Below is a small trained network, with its code and all its weights. Each question gives an input and a target symbol and asks what happens when units are switched off, that is, made to give their printed mean instead of their output.

import numpy as np


def w(rows, s, z=0):
    codes = np.array(rows[::2]) - 128.0
    scale = np.full(codes.shape[1], s)
    scale[-1] = z or s
    return codes * scale


def norm(h):
    return h / np.sqrt((h * h).mean(-1, keepdims=True) + 1e-5)


def f(y):
    return y / 2 * (1 + np.tanh(0.7978845608 * (y + 0.044715 * y**3)))


def softmax(a):
    e = np.exp(a - a.max(-1, keepdims=True))
    return e / e.sum(-1, keepdims=True)


def log_softmax(a):
    a = a - a.max(-1, keepdims=True)
    return a - np.log(np.exp(a).sum(-1, keepdims=True))


def net(x, mask):
    ids = ['αβηθμξπσψ'.index(c) for c in x.split()]
    T = len(ids)
    res = E[ids] + P[:T]
    r = norm(res)
    for j in range(2):
        rows = slice(2 * j, 2 * j + 2)
        q, k, v = (r @ M[0][rows].T for M in (Q, K, V))
        z = softmax(np.where(np.tri(T) > 0, q @ k.T / 2**0.5, -1e9)) @ v
        o = O[0][rows]
        res = res + np.where(mask[j], z, o[:, -1]) @ o[:, :-1]
    y = f(norm(res) @ A[0][:, :-1].T + A[0][:, -1])
    res = res + np.where(mask[2:14], y, B[0][:, -1]) @ B[0][:, :-1]
    return log_softmax(norm(res)[-1] @ U[:, :-1].T + U[:, -1])


Q, K, V, O, A, B = {}, {}, {}, {}, {}, {}
E = w([
[177,100,248,18],'α',
[127,148,101,160],'β',
[163,139,177,159],'η',
[150,132,105,114],'θ',
[133,176,103,254],'μ',
[139,134,178,179],'ξ',
[190,165,123,149],'π',
[185,192,149,164],'σ',
[197,179,111,144],'ψ',
],0.0047)
P = w([
[105,95,122,111],'0',
[95,154,198,42],'1',
[198,210,180,62],'2',
[125,2,140,120],'3',
[65,71,158,173],'4',
[171,153,192,58],'5',
[140,74,102,83],'6',
[59,124,92,135],'7',
[105,152,170,241],'8',
[128,61,98,74],'9',
[88,189,51,36],'10',
],0.0047)
Q[0] = w([
[2,106,49,87],'H1',
[135,206,142,18],'H1',
[232,214,123,45],'H2',
[101,216,210,102],'H2',
],0.0049)
K[0] = w([
[104,175,129,243],'H1',
[72,170,21,152],'H1',
[166,162,2,221],'H2',
[133,70,107,180],'H2',
],0.0063)
V[0] = w([
[198,138,177,11],'H1',
[241,192,206,214],'H1',
[215,130,21,94],'H2',
[91,76,253,74],'H2',
],0.0069)
O[0] = w([
[83,54,88,38,250],'H1',
[254,54,17,80,228],'H1',
[82,3,158,137,83],'H2',
[152,247,65,70,221],'H2',
],0.0045,0.0024)
A[0] = w([
[83,77,178,155,141],'N1',
[181,76,240,126,121],'N2',
[200,97,174,175,115],'N3',
[127,210,112,61,169],'N4',
[255,51,104,78,139],'N5',
[131,118,188,38,94],'N6',
[126,149,160,126,156],'N7',
[118,113,72,134,54],'N8',
[128,136,95,144,159],'N9',
[116,203,217,127,183],'N10',
[177,56,5,170,251],'N11',
[143,198,110,151,182],'N12',
],0.0058,0.0023)
B[0] = w([
[175,156,17,20,123],'N1',
[198,102,93,175,146],'N2',
[182,136,67,87,130],'N3',
[81,139,101,131,196],'N4',
[73,123,105,73,242],'N5',
[182,176,255,196,155],'N6',
[148,75,72,181,132],'N7',
[168,123,184,175,129],'N8',
[130,154,145,177,145],'N9',
[97,112,82,202,153],'N10',
[110,112,55,192,253],'N11',
[59,120,97,143,165],'N12',
],0.0045,0.005)
U = w([
[108,218,109,72,66],'α',
[66,153,169,184,252],'β',
[136,166,95,92,46],'η',
[1,112,146,82,169],'θ',
[211,126,108,194,181],'μ',
[131,194,84,82,93],'ξ',
[111,45,108,121,80],'π',
[134,77,90,106,68],'σ',
[127,41,97,121,123],'ψ',
],0.0077,0.0036)

Each question gives the input, a string of symbols that net reads in full, and the target symbol t.
The units are the heads (2 rows each of Q, K, V and O) and the neurons (one row each of A and B). Each row of codes is followed by its name. A weight is (code - 128) times the scale printed after its matrix; where a second scale follows, it is the last column's (O, A, B and U).
mask holds one flag per unit, heads first, then neurons. A switched-off unit (its flag False) gives its mean, the last column of its rows in O or B, instead of its output. The means were averaged over made-up inputs and are rounded, as every weight is.
A unit's drop is (log p(t) with every unit on - log p(t) with that unit switched off) / (log p(t) with every unit on - log p(t) with every unit switched off).
The circuit of an input: a set's keep is (log p(t) with only the set's units on - log p(t) with every unit switched off) / (log p(t) with every unit on - log p(t) with every unit switched off). Starting from the 12 units with the biggest drops (on a tie, the unit counted first), units are removed one at a time, each time the one whose removal leaves the highest keep (on an exact tie, the one counted first), for as long as the keep stays at least 0.8.
circuit, biggest first: the units of the circuit, biggest drop first
most important unit: the unit with the biggest drop
top k neurons: the k neurons with the biggest drops, biggest first
heads that matter: for each layer, one digit per head in row order, 1 if its drop is at least 0.15 and else 0, layers parted by /
drop when u is switched off: that unit's drop, to one decimal
input θ β β θ, target θ: heads that matter : 11
input θ π α θ β θ, target β: circuit, biggest first : [H1, N6]
input β β ξ, target μ: most important unit : H2
input θ β η, target β: circuit, biggest first : [H1, N10]
input θ θ ξ α β π, target β: circuit, biggest first : [H1, N6]
input θ ξ ξ ξ μ ψ, target β: circuit, biggest first : [H1, N10, N6]
input β θ μ μ β σ β θ, target β: circuit, biggest first : [H1, N1]
input β α β β μ π, target μ: heads that matter : 11
input β β α β α, target β: heads that matter : 11
input β β θ θ, target θ: circuit, biggest first : [H1, H2, N2]
input β ξ ψ θ σ θ ψ ξ α, target μ: top 2 neurons : [N2, N6]
input θ β θ ξ σ ψ ψ β θ θ η, target β: circuit, biggest first : [H1, H2]
input θ π β, target β: top 2 neurons : [N6, N5]
input θ θ ξ, target β: top 3 neurons : [N10, N5, N6]
input θ θ π, target β: top 2 neurons : [N10, N6]
input θ β ξ θ σ ξ, target β: top neuron : [N10]
input θ μ β θ σ β, target β: drop when N2 is switched off : 0.0
input β β σ, target μ: drop when H2 is switched off : 1.0
input β π β, target μ: drop when H1 is switched off : 0.5
